Below are the code and all the weights of a small trained network. Each question names an input and a class and asks about switching units off, where a switched-off unit gives its printed mean instead of its output.

import numpy as np


def w(rows, s, z=0):
    codes = np.array(rows[::2]) - 128.0
    scale = np.full(codes.shape[1], s)
    scale[-1] = z or s
    return codes * scale


def f(y):
    return np.maximum(y, 0)


def log_softmax(a):
    a = a - a.max(-1, keepdims=True)
    return a - np.log(np.exp(a).sum(-1, keepdims=True))


def net(x, mask):
    res = np.array(x, float).reshape(1, 8) / 4 @ E
    y = f(res @ A[0][:, :-1].T + A[0][:, -1])
    res = res + np.where(mask, y, B[0][:, -1]) @ B[0][:, :-1]
    return log_softmax(res[-1] @ U[:, :-1].T + U[:, -1])


A, B = {}, {}
E = w([
[24,97,26,115,114,15,94,99],'x0',
[89,231,92,252,114,85,26,187],'x1',
[171,29,91,104,136,98,130,46],'x2',
[109,90,66,83,3,206,97,129],'x3',
[75,214,108,130,151,110,219,125],'x4',
[123,127,136,158,109,120,32,254],'x5',
[87,159,111,171,111,178,8,45],'x6',
[134,135,233,136,30,93,128,94],'x7',
],0.0074)
A[0] = w([
[128,46,134,93,148,135,84,172,44],'N0',
[146,46,129,105,161,142,73,151,5],'N1',
[99,170,142,126,145,174,82,18,32],'N2',
[94,139,48,120,128,129,164,133,51],'N3',
[137,136,150,122,102,165,132,175,61],'N4',
[75,134,98,103,135,139,145,146,31],'N5',
[126,143,147,129,129,144,102,69,20],'N6',
[136,107,119,122,116,132,115,137,77],'N7',
[165,55,131,93,104,136,196,55,2],'N8',
[91,123,198,73,136,113,251,126,53],'N9',
[152,152,157,127,91,173,138,166,44],'N10',
[113,137,147,153,91,70,96,144,37],'N11',
[71,140,51,112,135,132,152,133,26],'N12',
[172,149,151,143,228,113,217,155,18],'N13',
[142,143,147,128,76,153,146,174,80],'N14',
[110,138,142,146,94,73,96,132,34],'N15',
[149,56,133,108,76,130,206,44,51],'N16',
[135,144,174,129,84,198,142,180,40],'N17',
[131,131,162,125,110,146,126,144,89],'N18',
[121,145,97,121,118,117,137,130,85],'N19',
[124,134,104,117,110,120,137,135,96],'N20',
[113,144,140,148,87,65,91,138,15],'N21',
],0.018,0.0084)
B[0] = w([
[135,81,122,140,77,149,121,182,168],'N0',
[118,64,115,141,88,156,126,185,162],'N1',
[126,71,138,216,126,141,158,55,205],'N2',
[109,162,72,114,92,114,141,129,182],'N3',
[114,167,139,135,131,171,123,127,160],'N4',
[133,147,98,137,102,129,141,124,154],'N5',
[104,96,127,186,120,148,169,125,155],'N6',
[127,114,125,137,117,131,114,150,138],'N7',
[123,116,141,24,172,148,113,84,236],'N8',
[124,110,178,147,66,70,255,165,234],'N9',
[134,173,152,114,119,171,132,113,167],'N10',
[126,125,170,118,130,69,89,128,175],'N11',
[141,167,54,121,110,107,138,103,184],'N12',
[129,155,110,172,237,122,149,188,211],'N13',
[128,166,151,126,111,158,113,134,167],'N14',
[132,124,161,120,118,61,109,129,169],'N15',
[134,97,112,23,161,144,93,87,248],'N16',
[155,192,153,122,109,171,133,102,183],'N17',
[98,170,108,124,106,154,137,120,151],'N18',
[129,142,108,125,110,120,119,116,147],'N19',
[122,129,122,117,113,115,119,120,143],'N20',
[130,123,167,116,136,60,91,129,175],'N21',
],0.029,0.017)
U = w([
[152,56,124,26,143,169,147,82,149],'0',
[148,44,105,129,57,193,52,195,130],'1',
[158,134,143,119,172,119,223,174,4],'2',
[121,121,155,144,104,44,35,123,144],'3',
[163,131,85,182,243,151,110,177,86],'4',
[108,157,2,136,76,98,106,92,172],'5',
[170,193,181,145,78,214,96,118,136],'6',
[111,52,111,207,106,157,96,26,194],'7',
],0.006,0.0038)

Each question gives the input, the list of numbers given to net, and the class t.
The units are the neurons (one row each of A and B). Each row of codes is followed by its name. A weight is (code - 128) times the scale printed after its matrix; where a second scale follows, it is the last column's (A, B and U).
mask holds one flag per neuron, in row order. A switched-off neuron (its flag False) gives its mean, the last column of its row in B, instead of its output. The means were averaged over made-up inputs and are rounded, as every weight is.
A unit's drop is (log p(t) with every unit on - log p(t) with that unit switched off) / (log p(t) with every unit on - log p(t) with every unit switched off).
The circuit of an input: a set's keep is (log p(t) with only the set's units on - log p(t) with every unit switched off) / (log p(t) with every unit on - log p(t) with every unit switched off). Starting from the 12 units with the biggest drops (on a tie, the unit counted first), units are removed one at a time, each time the one whose removal leaves the highest keep (on an exact tie, the one counted first), for as long as the keep stays at least 0.8.
units of the circuit, in order: the units of the circuit, biggest drop first
k most important neurons: the k neurons with the biggest drops, biggest first
drop of u: that unit's drop, to one decimal
input [8,1,-2,7,1,1,7,1], class 5: units of the circuit, in order	[N12]
input [-2,-5,-3,-5,-3,-5,-8,8], class 2: 2 most important neurons	[N9; N13]
input [-1,4,-7,7,-6,-7,-6,-8], class 5: 2 most important neurons	[N3; N12]
input [5,7,6,8,-3,4,0,-5], class 5: 3 most important neurons	[N12; N3; N19]
input [6,4,-6,1,1,-2,-4,2], class 3: units of the circuit, in order	[N21; N11]
input [-8,3,7,1,-1,-5,-3,-7], class 4: 2 most important neurons	[N13; N9]
input [3,-1,7,0,1,4,6,8], class 3: 2 most important neurons	[N21; N15]
input [-1,-8,4,-3,-8,8,-3,5], class 1: 2 most important neurons	[N0; N1]
input [-4,8,-5,0,5,1,0,8], class 6: 2 most important neurons	[N17; N10]
input [-3,-3,2,-6,-8,1,-7,1], class 2: 2 most important neurons	[N13; N9]
input [-1,6,5,-2,-7,-1,5,4], class 7: 2 most important neurons	[N2; N6]
input [1,5,-5,4,5,4,-4,7], class 3: 2 most important neurons	[N21; N11]
input [2,8,5,-6,-5,-8,-2,-7], class 4: 2 most important neurons	[N9; N13]
input [-5,8,6,5,-8,-8,4,6], class 7: units of the circuit, in order	[N2]
input [-4,1,-6,-7,6,5,4,-1], class 4: drop of N13	0.7
input [3,4,2,2,5,-5,4,7], class 7: drop of N14	0.0
input [0,3,-1,6,7,-2,3,7], class 7: drop of N2	0.5
input [-6,8,4,0,8,4,-5,2], class 6: drop of N14	0.4
